Here is a tiny trained network, its code and every weight. The questions are about switching its units off for an input and a target symbol, where a switched-off unit gives its printed mean instead of its output.

import numpy as np


def w(rows, s, z=0):
    codes = np.array(rows[::2]) - 128.0
    scale = np.full(codes.shape[1], s)
    scale[-1] = z or s
    return codes * scale


def norm(h):
    return h / np.sqrt((h * h).mean(-1, keepdims=True) + 1e-5)


def f(y):
    return y / 2 * (1 + np.tanh(0.7978845608 * (y + 0.044715 * y**3)))


def softmax(a):
    e = np.exp(a - a.max(-1, keepdims=True))
    return e / e.sum(-1, keepdims=True)


def log_softmax(a):
    a = a - a.max(-1, keepdims=True)
    return a - np.log(np.exp(a).sum(-1, keepdims=True))


def net(x, mask):
    ids = ['ΔΘΩαβγεζη'.index(c) for c in x.split()]
    T = len(ids)
    res = E[ids] + P[:T]
    r = norm(res)
    for j in range(2):
        rows = slice(2 * j, 2 * j + 2)
        q, k, v = (r @ M[0][rows].T for M in (Q, K, V))
        z = softmax(np.where(np.tri(T) > 0, q @ k.T / 2**0.5, -1e9)) @ v
        o = O[0][rows]
        res = res + np.where(mask[j], z, o[:, -1]) @ o[:, :-1]
    y = f(norm(res) @ A[0][:, :-1].T + A[0][:, -1])
    res = res + np.where(mask[2:6], y, B[0][:, -1]) @ B[0][:, :-1]
    return log_softmax(norm(res)[-1] @ U[:, :-1].T + U[:, -1])


Q, K, V, O, A, B = {}, {}, {}, {}, {}, {}
E = w([
[153,125,143,57],'Δ',
[87,91,162,143],'Θ',
[47,161,87,68],'Ω',
[113,119,101,26],'α',
[134,192,133,118],'β',
[109,156,112,92],'γ',
[224,79,177,130],'ε',
[144,95,76,161],'ζ',
[94,128,3,118],'η',
],0.018)
P = w([
[194,255,19,22],'0',
[150,232,63,80],'1',
[138,193,76,86],'2',
[152,164,100,96],'3',
[151,129,114,89],'4',
[144,110,137,90],'5',
[138,110,164,100],'6',
[125,101,169,99],'7',
[121,105,191,106],'8',
[94,164,196,132],'9',
],0.0059)
Q[0] = w([
[228,28,203,92],'h1',
[57,204,219,207],'h1',
[7,90,174,142],'h2',
[209,223,1,63],'h2',
],0.0049)
K[0] = w([
[94,48,218,172],'h1',
[102,182,92,208],'h1',
[148,118,86,116],'h2',
[85,254,92,86],'h2',
],0.0088)
V[0] = w([
[124,10,185,2],'h1',
[150,79,179,190],'h1',
[75,103,12,174],'h2',
[71,178,146,93],'h2',
],0.0071)
O[0] = w([
[130,216,115,180,221],'h1',
[129,240,110,75,2],'h1',
[113,239,91,255,128],'h2',
[76,172,219,77,210],'h2',
],0.0065,0.0038)
A[0] = w([
[195,42,236,189,87],'n1',
[168,43,98,251,254],'n2',
[198,255,115,113,113],'n3',
[93,116,169,14,38],'n4',
],0.0073,0.0039)
B[0] = w([
[91,75,45,123,182],'n1',
[219,183,113,248,252],'n2',
[41,60,2,65,159],'n3',
[191,169,160,89,221],'n4',
],0.0088,0.0041)
U = w([
[105,161,75,34,179],'Δ',
[142,210,221,115,222],'Θ',
[129,108,114,132,3],'Ω',
[148,134,146,142,19],'α',
[141,78,160,135,25],'β',
[140,84,172,168,77],'γ',
[200,41,112,112,156],'ε',
[249,220,122,201,149],'ζ',
[111,137,19,171,166],'η',
],0.013,0.0049)

Each question gives the input, a string of symbols that net reads in full, and the target symbol t.
The units are the heads (2 rows each of Q, K, V and O) and the neurons (one row each of A and B). Each row of codes is followed by its name. A weight is (code - 128) times the scale printed after its matrix; where a second scale follows, it is the last column's (O, A, B and U).
mask holds one flag per unit, heads first, then neurons. A switched-off unit (its flag False) gives its mean, the last column of its rows in O or B, instead of its output. The means were averaged over made-up inputs and are rounded, as every weight is.
A unit's drop is (log p(t) with every unit on - log p(t) with that unit switched off) / (log p(t) with every unit on - log p(t) with every unit switched off).
The circuit of an input: a set's keep is (log p(t) with only the set's units on - log p(t) with every unit switched off) / (log p(t) with every unit on - log p(t) with every unit switched off). Starting from all 6 units, units are removed one at a time, each time the one whose removal leaves the highest keep (on an exact tie, the one counted first), for as long as the keep stays at least 0.8.
circuit, biggest first: the units of the circuit, biggest drop first
most important unit: the unit with the biggest drop
k most important neurons: the k neurons with the biggest drops, biggest first
heads that matter: for each layer, one digit per head in row order, 1 if its drop is at least 0.15 and else 0, layers parted by /
drop of u: that unit's drop, to one decimal
input Θ Θ η Δ β ζ, target ζ: 2 most important neurons	[n2, n3]
input Δ α ε β ζ Θ, target ζ: 2 most important neurons	[n2, n3]
input γ η ε, target η: circuit, biggest first	[n3, h1, n1, n4]
input α ε β Ω ε γ ε Ω γ ε, target ε: most important unit	n1
input γ γ Θ Θ γ Ω Ω, target Θ: circuit, biggest first	[n3, n1]
input ζ γ α γ, target Θ: heads that matter	10
input γ Θ γ ε ζ ζ Δ, target Δ: 2 most important neurons	[n3, n2]
input ζ ζ Θ γ Θ Θ ε Θ β ε, target ε: 2 most important neurons	[n1, n3]
input γ Θ Θ γ Θ Θ ζ, target ζ: 2 most important neurons	[n2, n1]
input Θ Ω γ η Θ, target η: 2 most important neurons	[n1, n4]
input Θ Θ Θ Θ Θ, target Θ: 3 most important neurons	[n3, n2, n1]
input Θ γ β, target Δ: 2 most important neurons	[n3, n2]
input Θ γ γ, target Θ: 3 most important neurons	[n1, n3, n4]
input β γ Θ β η γ ε Θ, target ε: most important neuron	[n1]
input Ω Ω ζ Θ β, target Δ: drop of n3	0.6
input γ ε Θ, target ε: drop of n1	0.0
input η γ β α η γ α, target Θ: drop of h1	0.1
